[159 130  77 131 148 131 125] : M
[145 147  84 109 148 131 105] : Z
[123  87 172 145 110 148 156] : N
[ 78  78  78 131 148 132 130] : D
[ 66 136 137  94 110 164  92] : A
find: [145 147  84 109 148 131 105]	Z
howmany D: [132]	1
find: [131 148 132]	D
howmany M: [77]	1
find: [137  94 110 164  92]	A
rest: [172 145]	[110 148 156]
rest: [131 148 131]	[125]

[154 133 122 177 146  89 157 141 110 155 142 108 160 131 132  95 140 141
 150 131 156 150 112 117 135 136 125 126 150 140 137 132 114 126 100 146
 158 129 156  93 126 141 101 118 155 197 130 156  98 140 150 102 148 109
 130 129] -> B
[151 168 122  99 110 117 124 116 127 137 143 157 157 140 139 115 185  96
 160 127 145 109 159 128 132 139 122 143  95 115 146 118 122 117 130 118
 150 123 162 137  81 158 112 134 141 153 122 134 141 141 117 137  91 118
 131 105] -> C
[ 89 122 131 107 152 159 116 111 104 114  98 117 159 137 164 122 102  86
 168 150 134 147 101 117  93 109 120 118  92 125 117 121  78 146 122 120
 111 119  96 117  94 109  96 134 107  96  78  92 154 119 120 105 108 139
 121 123] -> Q
[133 134 122 159 137 119 140 151 153 118 142 113 111 108 137 101 104 123
 126 121 146 158 121 122 127 112  81 109 151 112 109 123 144 107 123 118
 122 141 144 137  82 119 141  89 124 125 113 113 154 126 114 146 122 151
 144 115] -> F
howmany Q: [152]	1
howmany C: [122]	4
rest: [137  81]	[158 112 134 141 153 122 134 141 141 117 137  91 118 131 105]
howmany B: [141]	3
find: [159 128 132 139 122]	C

[130  69  81 110] = W
[ 95  44 189  95] = V
[ 61  62 132  84] = P
[117  43 189  95] = K
find: [117  43]	K
rest: [ 95  44 189]	[95]
find: [117  43 189  95]	K
howmany V: [95]	2
find: [ 61  62 132]	P

[132 135 128 128 139 141 126 131 122 121] : Bevuk
[132 133 127 134 123 118 117 126 134 126] : Tuk
[122 121 132 119 111 130 133 130 123 129] : kigug
[123 126 118 133  87 120 125 133 135 126] : sifa
[133 130 133 130 191 120 129 122 123 132] : lur
[135 123 134 124 129 123 127 130 138 130] : non
[132 132 130 120 136 119 121 138 141 125] : figi
[134 148 124 113 139 140 134 129 122 116] : pizag
[127 157 127 114 170 128 114 128 133 129] : vibep
[140 136 126 137 123 130 129 137 129 120] : vuga
[129 134 121 135  94 132 142 134 133 123] : febus
[126 126 126 133  87 120 125 133 135 126] : sapu
howmany sapu: [133]	2
find: [128 114 128]	vibep

[125 150  97 156 145 137 128 102 147 108 128 152 130  97  92 123 114 167
 115 164 133 153 146  99 113  95 151 135 114 100 130 130 107 121  87 154
 133 118 120  96 101 154 148  97 111 142 155 153 140 123  86] : J
[ 94  85 115 139 162 109 130 119 154 131 102 129 152 142 105 144 134 155
 127  94  99 145 122  95 115  90 143 112 113 133 125 113 109 120 129 117
 153 118 163 113 117 141 159 114 143 133 157 157 132 125  79] : G
[ 76  97 120 131 132 152 155 125  98 126 149 143 171 174  92 149 137 179
 100 115 107 151 105 117 167 128 159 106 121 131 180 123  90 118 132 101
 121 112 127 123  98 114 130 117 124 165 127 139 143 128 104] : E
[113 122  74 149 153 142 146 134 166  96 139 139 124 135 106  99 102 154
 142 145 118 133 138 114 138 104 124 122 158 109 104 128 110 117 131 145
 135 124 144  96 106 155 136 113  62 137 116 137 146 106  79] : T
[108 119 104 120 159 134 116  99 101 135 124 140 158 125 107 158 106 132
 104 148 102 163 148  62 148 104 139  97 142 127 127  88 115 100 122 106
 111 130 109 112  77 138 137 123 127 109 148 177 126 127  92] : L
[118 132 101 121 112 127 123  98 114 132 117 124 126 108  81 142 110 127
 113 152 124 164 149  59 143 102 125 113 143 123  98 114 121  94 121 168
 117 143 127  85 133 130 143 110 129 170 158 184 127 123  76] : S
find: [118 132 101 121 112 127 123  98 114 130 117 124]	E
find: [ 90 143]	G

[133 133 129 176 129]  Dez
[125 126 125 135 122]  Bubor
[134 126 125 135 121]  manu
[125 134 136 113 114]  ganol
[125 130 130 146 141]  zapo
[125 125 130 204 124]  Dap
howmany Dez: [129]	2
rest: [134 136]	[113 114]
rest: [134 136 113]	[114]
find: [134 126]	manu
find: [133 133 129 176 129]	Dez

[115 175 162 113 106 179 110 117 170 190 184 114 107  97 110 104 113 175
 104 192  98  99] -> furad
[142  87 101 138 146  80 147 142  89  71  80 140 153 152 143 146 137  85
 151  68 152 153] -> Kene
[152  88 117 141 127  79 132 157  87  81  88 147 133 117 130 115 140  83
 127  87 119 122] -> zudof
[102 157 139 108 134 166 127  99 158 170 158 103 117 136 129 139 109 159
 130 174 134 130] -> Pulem
[100 124 110 109 159 124 155  96 127 102 118 102 154 175 118 169 109 118
 163 112 172 169] -> ful
[156 125 141 146  97 121 105 161 121 129 132 154 109  80 107  86 146 123
  95 131  83  89] -> supin
[125 177 160 126 114 188 108 124 174 195 184 115 107  97 116 116 126 180
 108 197 109 104] -> zet
[119 115 112 125 154 117 149 116 120 114 111 122 145 164 149 162 126 118
 155 112 163 161] -> Devem
[141  79 101 133 150  66 155 143  80  60  71 138 156 151 145 148 132  74
 155  60 154 156] -> degus
howmany ful: [118]	3
rest: [184 114 107  97]	[110 104 113 175 104 192  98  99]

[156  63 176 133 177  87 115 106 112 101 145  96]  U
[ 71 145 148 101 101 123 172 112 122 101 140 176]  R
[ 75 128 164  96 121 144 142 119 149 116 103  90]  X
[103 160 100 100 135 106 146 134 142 134  94  77]  H
[ 71 145 164 141 101 123 172 112 122 101 140 176]  Y
howmany R: [175]	0
find: [141 101 123 172 112 122 101 140]	Y
rest: [100 100 135 106 146]	[134 142 134  94  77]

[146  71  94 158 153 116 138 150 108  98 118  96 110 131 114 119 136 149
 117 125 122 131 115 128 129 131 145 131 109 129 126 131 160 104 105 160
 128 112 109 160 136 117 151] -> gok
[128 141 149 145 148 114 127 151 103 131 138 167 150 122 123 144 107 135
 118 137 131 119 100  96 110 134 135 146 112 132 102 126 144 132 109 126
 145 101 145  92 115 145 111] -> Peg
[146  71  94 158 153 116 138 150 108  98 118  96 110 131 114 119 136 149
 117 125 122 131 115 128 150 136  98 140 148 125 150 172 104 142 154 143
 147 151 104 151 123 107 154] -> Lemu
[146  71  94 158 153 116 138 150 108  98 118  96 110 131 114 119 136 149
 117 125 122 131 115 128 129 131 145 131 109 129 126 131 160 104 105 161
 145 101 146  92 115 150  96] -> Sas
rest: [101 145  92 115]	[145 111]
rest: [115 128 150]	[136  98 140 148 125 150 172 104 142 154 143 147 151 104 151 123 107 154]
rest: [145 101 146  92]	[115 150  96]
find: [131 119 100]	Peg
find: [112 132 102 126 144 132 109 126]	Peg

[152 128  81  77 159 121  54 137 122 128 119 144 131  77 101  58 121 154
 153 112 107 131] = rodi
[116 145 100 212 100 144 108 132 144 136 142 172 141 117  93  58 121 154
 154 103 134 126] = zumog
[150 112 148 112 151 128 149 137 121 128 119 144 121 135 101  68 115 107
 177 112 107 131] = Boru
[148 111 151 128 149 137 121 125 112 114 133 141 133 117 110 100 128 169
 135 142 169 130] = vuso
[150 136 148 112 151 128 149 149 121 135 119 144 121 135 120 156 132 131
 128 127 131 120] = keko
find: [148 112 151 128 149 137 121]	Boru
find: [148 111 151 128 149 137 121 125 112 114 133 141 133 117 110 100 128 169
 135 142 169 130]	vuso
howmany Boru: [115]	1
rest: [149 121 135 119 144]	[121 135 120 156 132 131 128 127 131 120]
howmany keko: [149]	2
howmany keko: [145]	0
rest: [ 58 121 154 154]	[103 134 126]

[134 120 136 133 147 133  57 118  91 133  90 186 144 110 109 146 136 102
 134  88 125 158  85 183  99 110 115 133 148 120] = difo
[134  75 159 131 129 134 105 136 129 142  91 186 144 138 108 108 137 134
 134 129 125 159  85 106 119 109 129  94 134 129] = bogaf
[ 99  77 160 132 133 145 163 137 102 124 125 149 126 136 107 109 139 134
 131 139 132 147 110 123 117 108  97  99 137 132] = ran
howmany bogaf: [134]	5
rest: [134  88 125 158  85]	[183  99 110 115 133 148 120]
howmany bogaf: [138]	1
howmany bogaf: [119]	1
howmany bogaf: [106]	1
rest: [133  90 186 144]	[110 109 146 136 102 134  88 125 158  85 183  99 110 115 133 148 120]
howmany difo: [133]	4

[122 100 134 118 132 100 140  91 135 144 111 125 108 128 129 109 155 125
 135 141 141 128 103 120 127] -> luret
[116  59 133 129 135 121 137 159 128 140 123 140 140 122 147 123 155 155
 110 139 133 121 144  93 134] -> kom
[138 124 147 126 132 132 129 125 135 129 112 136 106 124 119 145 126 102
 136 126 129 132 125 145 121] -> dofi
[140 192 107 134 125 142 117 145 113 120 135 122 140 139 140 141 114 137
 139 128 115 139 138 122 130] -> Lele
[132 150 130 132 124 139 131 129 122 130  92 125 114 133 146 137 114 142
 134 136 127 137 132 113 135] -> Bap
[116 113 138 131 139 120 129 153 113 127 146 134 147 134 146 123 129 161
 130 125 126 136 152 130 130] -> rogu
[120 146 112 127 113 120 137 114 143 121 120 113 115 131 130 116 110 124
 143 143 123 129 121 138 132] -> poma
[129 126 111 128 131 122 134 147 131 134 125 119 135 129 145 148 135 146
 111 126 130 143 138  71 140] -> nipe
rest: [133 146]	[137 114 142 134 136 127 137 132 113 135]
howmany dofi: [136]	2
rest: [140 192 107 134 125]	[142 117 145 113 120 135 122 140 139 140 141 114 137 139 128 115 139 138
 122 130]

[128 127 154 115 128 129 129 129 127 129 127 128 129 128 131 128]  Nafov
[128 127 129 128 130 129 129 129 127 188 127 128 129 128 131 127]  vazut
[132 128 127 127 128 127 127 132 127 127 128 127 132 127 127 128]  rupi
[136 189 133 189 185 185 124 151 135 185 125 158 147 189 189 108]  zurir
[131 121 154 114 128 127 114 148 116 127 130 102 145  93 178 123]  Bago
[128 126 127 127 128 127 128 127 127 129 128 126 126 127 128 129]  Totof
[127 127 128 128 128 127 114 148 116 130 130 102 145  93  92 146]  lagir
find: [128 126 127 127 128]	Totof
howmany Totof: [127]	6
rest: [154 114 128]	[127 114 148 116 127 130 102 145  93 178 123]
howmany rupi: [127]	9
howmany Totof: [126]	3
howmany zurir: [189]	4

[150 118 117 105  86 163] = bibus
[150 117 118 105 150 151] = Bikub
[150 119 117 105  86  95] = Tel
howmany Bikub: [151]	1
rest: [119 117 105]	[86 95]
find: [118 117]	bibus
rest: [150 118]	[117 105  86 163]
rest: [119 117 105  86]	[95]
find: [150 118 117 105]	bibus
find: [150 118 117 105  86 163]	bibus

[ 74 169 161 149] = saleb
[ 74 169 161  80] = Rifod
[ 74 169 161 160] = Paf
find: [ 74 169 161  80]	Rifod
howmany Paf: [161]	1

[104 123  99  85] = gatis
[121 124 110 108] = ses
[ 94 123  96  70] = Valen
[ 83 127 116  69] = neve
[ 95 122  96  72] = digum
[ 84 126 116  71] = benap
[ 82 125 110  64] = Kifi
[ 77 124 104  55] = Duba
[ 84 127 116  71] = vozan
rest: [124 104]	[55]
find: [124 110]	ses

[129 119 131 145 120 133 134]  Bez
[186 121 130 132 187 117 133]  Fevu
[186 121 131 187 188 116 133]  lev
[187 187 117 187 187 117 187]  pase
howmany pase: [187]	5
find: [121 130 132 187 117]	Fevu
rest: [130 132 187]	[117 133]
rest: [186 121 130 132]	[187 117 133]
rest: [130 132]	[187 117 133]
rest: [186 121 131]	[187 188 116 133]
rest: [129 119]	[131 145 120 133 134]

